-15 2 18 -16 38 -13 25 -13 -14 -21
-24 13 22 -31 9 -15 10 -12 -13 -13
-3 1 -1 -3 5 -3 0 -2 -2 0
-3 36 49 -17 -3 -6 -2 -17 53 -16
-23 33 5 -18 -37 -15 -8 -13 2 -7
|
-7 2 -13 -8 -15 -37 -18 5 33 -23
-16 53 -17 -2 -6 -3 -17 49 36 -3
0 -2 -2 0 -3 5 -3 -1 1 -3
-13 -13 -12 10 -15 9 -31 22 13 -24
-21 -14 -13 25 -13 38 -16 18 2 -15

-39 -54 15 -25 34
-22 -43 18 -21 35
-19 -28 8 -14 19
25 42 -9 22 -29
-18 -58 29 -30 37
17 39 -19 21 -35
25 -10 29 -8 33
-1 -34 26 -19 37
-40 -43 3 -19 19
-2 42 -31 22 -46
0 33 -24 19 -38
6 -17 18 -10 26
|
26 -10 18 -17 6
-38 19 -24 33 0
-46 22 -31 42 -2
19 -19 3 -43 -40
37 -19 26 -34 -1
33 -8 29 -10 25
-35 21 -19 39 17
37 -30 29 -58 -18
-29 22 -9 42 25
19 -14 8 -28 -19
35 -21 18 -43 -22
34 -25 15 -54 -39

0 56 5 -23
-9 0 -23 -21
|
-21 -23 0 -9
-23 5 56 0

-17 11 -8 -33 -3
-17 -16 -10 4 13
-10 -52 -6 50 37
-1 -3 -1 3 2
-3 43 -8 -22 -38
-12 -33 6 -30 36
-23 36 -23 -12 -30
-17 -2 -14 -3 -8
-7 1 -3 -12 -3
|
-3 -12 -3 1 -7
-8 -3 -14 -2 -17
-30 -12 -23 36 -23
36 -30 6 -33 -12
-38 -22 -8 43 -3
2 3 -1 -3 -1
37 50 -6 -52 -10
13 4 -10 -16 -17
-3 -33 -8 11 -17

29 -25 48 8 18 21 44
-9 43 -25 14 0 13 -30
18 -13 28 5 12 8 30
26 -25 44 7 15 21 39
-10 39 -25 11 -1 10 -29
-7 43 -22 15 2 15 -28
|
-28 15 2 15 -22 43 -7
-29 10 -1 11 -25 39 -10
39 21 15 7 44 -25 26
30 8 12 5 28 -13 18
-30 13 0 14 -25 43 -9
44 21 18 8 48 -25 29

0 36
-21 -4
16 -33
16 -6
-58 16
12 47
-33 -18
-7 12
-28 15
14 -51
|
-51 14
15 -28
12 -7
-18 -33
47 12
16 -58
-6 16
-33 16
-4 -21
36 0

-18 31 -44 4 -30
-19 29 -43 3 -30
-19 31 -45 3 -31
30 -10 48 8 40
26 -10 43 8 35
25 -9 42 8 34
|
34 8 42 -9 25
35 8 43 -10 26
40 8 48 -10 30
-31 3 -45 31 -19
-30 3 -43 29 -19
-30 4 -44 31 -18

-11 -16 -3 0 7 18 -3 -7 15
-1 -8 -18 1 12 4 -17 -10 10
15 -7 -7 6 -5 3 -14 -16 -10
-21 -24 -32 -16 16 25 -45 -19 3
5 1 1 -1 3 -2 -6 0 -19
|
-19 0 -6 -2 3 -1 1 1 5
3 -19 -45 25 16 -16 -32 -24 -21
-10 -16 -14 3 -5 6 -7 -7 15
10 -10 -17 4 12 1 -18 -8 -1
15 -7 -3 18 7 0 -3 -16 -11

29 -10 18 -6 -7 -10 21 1 -15 -15 -9 -5
2 5 -5 0 -5 0 1 -6 13 5 -4 1
44 -9 24 3 12 -7 10 -1 -28 -12 25 5
19 0 50 16 -1 -39 -6 8 20 -16 -5 8
|
8 -5 -16 20 8 -6 -39 -1 16 50 0 19
5 25 -12 -28 -1 10 -7 12 3 24 -9 44
1 -4 5 13 -6 1 0 -5 0 -5 5 2
-5 -9 -15 -15 1 21 -10 -7 -6 18 -10 29
